Below is a small trained network, with its code and all its weights. Each question gives an input and a class and asks what happens when units are switched off, that is, made to give their printed mean instead of their output.

import numpy as np


def w(rows, s, z=0):
    codes = np.array(rows[::2]) - 128.0
    scale = np.full(codes.shape[1], s)
    scale[-1] = z or s
    return codes * scale


def f(y):
    return np.maximum(y, 0)


def log_softmax(a):
    a = a - a.max(-1, keepdims=True)
    return a - np.log(np.exp(a).sum(-1, keepdims=True))


def net(x, mask):
    res = np.array(x, float).reshape(1, 7) / 4 @ E
    y = f(res @ A[0][:, :-1].T + A[0][:, -1])
    res = res + np.where(mask, y, B[0][:, -1]) @ B[0][:, :-1]
    return log_softmax(res[-1] @ U[:, :-1].T + U[:, -1])


A, B = {}, {}
E = w([
[68,102,142,77,80,92,59],'x0',
[252,140,115,110,92,89,92],'x1',
[146,91,190,164,142,17,142],'x2',
[171,76,201,64,170,138,102],'x3',
[150,57,70,159,135,154,88],'x4',
[125,85,136,198,87,173,201],'x5',
[103,102,99,60,104,82,183],'x6',
],0.011)
A[0] = w([
[141,150,150,120,150,56,143,177],'neuron 1',
[132,171,152,114,132,190,116,143],'neuron 2',
[169,162,85,83,107,166,79,90],'neuron 3',
[133,88,139,21,140,126,125,196],'neuron 4',
[142,147,144,143,121,148,142,44],'neuron 5',
[143,122,141,186,110,111,74,5],'neuron 6',
[133,127,112,142,138,144,212,76],'neuron 7',
[140,111,125,46,145,115,116,152],'neuron 8',
[101,125,135,130,182,124,116,59],'neuron 9',
[170,79,138,152,157,131,140,19],'neuron 10',
[138,80,126,131,97,62,62,145],'neuron 11',
[152,163,157,121,95,74,149,131],'neuron 12',
[148,146,157,123,134,47,139,87],'neuron 13',
[57,207,126,63,112,114,128,214],'neuron 14',
[157,176,164,72,101,78,133,132],'neuron 15',
[116,121,94,100,146,143,248,135],'neuron 16',
[132,190,160,115,166,167,151,188],'neuron 17',
[128,197,130,178,116,130,129,163],'neuron 18',
],0.016,0.003)
B[0] = w([
[142,106,122,170,183,134,131,229],'neuron 1',
[161,75,127,202,170,120,136,192],'neuron 2',
[118,72,74,164,137,36,17,227],'neuron 3',
[44,69,86,149,108,33,90,246],'neuron 4',
[144,124,112,99,144,150,128,157],'neuron 5',
[88,154,51,43,135,138,173,189],'neuron 6',
[164,193,124,119,126,152,170,215],'neuron 7',
[98,104,51,150,154,75,60,221],'neuron 8',
[153,115,70,181,125,96,98,164],'neuron 9',
[66,143,84,88,124,132,129,196],'neuron 10',
[124,162,90,161,177,149,167,250],'neuron 11',
[132,107,106,210,161,102,161,217],'neuron 12',
[206,109,144,201,165,148,159,234],'neuron 13',
[47,133,86,106,80,1,89,248],'neuron 14',
[126,85,92,140,165,109,132,239],'neuron 15',
[148,203,195,94,127,155,198,237],'neuron 16',
[183,107,101,181,197,144,112,197],'neuron 17',
[133,123,92,112,153,119,134,205],'neuron 18',
],0.011,0.012)
U = w([
[56,184,81,10,76,85,174,163],'0',
[129,59,71,163,206,74,85,152],'1',
[75,19,255,188,42,121,160,161],'2',
[216,164,132,100,56,98,103,41],'3',
[201,164,128,164,211,174,234,149],'4',
[132,142,205,78,84,138,72,2],'5',
],0.0098,0.0043)

Each question gives the input, the list of numbers given to net, and the class t.
The units are the neurons (one row each of A and B). Each row of codes is followed by its name. A weight is (code - 128) times the scale printed after its matrix; where a second scale follows, it is the last column's (A, B and U).
mask holds one flag per neuron, in row order. A switched-off neuron (its flag False) gives its mean, the last column of its row in B, instead of its output. The means were averaged over made-up inputs and are rounded, as every weight is.
A unit's drop is (log p(t) with every unit on - log p(t) with that unit switched off) / (log p(t) with every unit on - log p(t) with every unit switched off).
The circuit of an input: a set's keep is (log p(t) with only the set's units on - log p(t) with every unit switched off) / (log p(t) with every unit on - log p(t) with every unit switched off). Starting from the 12 units with the biggest drops (on a tie, the unit counted first), units are removed one at a time, each time the one whose removal leaves the highest keep (on an exact tie, the one counted first), for as long as the keep stays at least 0.8.
units of the circuit, in order: the units of the circuit, biggest drop first
most important unit: the unit with the biggest drop
top k neurons: the k neurons with the biggest drops, biggest first
drop when u is switched off: that unit's drop, to one decimal
input [-2,8,-1,2,-2,8,-6], class 4: top 4 neurons => [neuron 4; neuron 14; neuron 8; neuron 15]
input [-5,-4,-5,-1,-5,-1,-7], class 4: most important unit => neuron 4
input [0,4,-3,1,4,8,-1], class 4: units of the circuit, in order => [neuron 14; neuron 4]
input [-1,-7,4,-5,-4,3,2], class 0: top 2 neurons => [neuron 14; neuron 13]
input [6,0,2,-4,3,5,-8], class 0: top 2 neurons => [neuron 6; neuron 13]
input [7,-3,-8,3,-7,3,8], class 0: top 2 neurons => [neuron 14; neuron 16]
input [-4,-4,-6,-4,-7,2,3], class 0: top 3 neurons => [neuron 14; neuron 13; neuron 1]
input [-7,-2,7,5,7,6,-1], class 4: top 2 neurons => [neuron 14; neuron 4]
input [8,1,-5,-7,-7,1,1], class 0: drop when neuron 14 is switched off => 0.8
input [4,-4,-6,-3,3,-1,5], class 0: drop when neuron 5 is switched off => 0.0
input [7,-8,2,-3,3,-4,-1], class 0: drop when neuron 3 is switched off => 0.2
input [-6,4,7,-6,7,-2,-6], class 4: drop when neuron 8 is switched off => 0.1
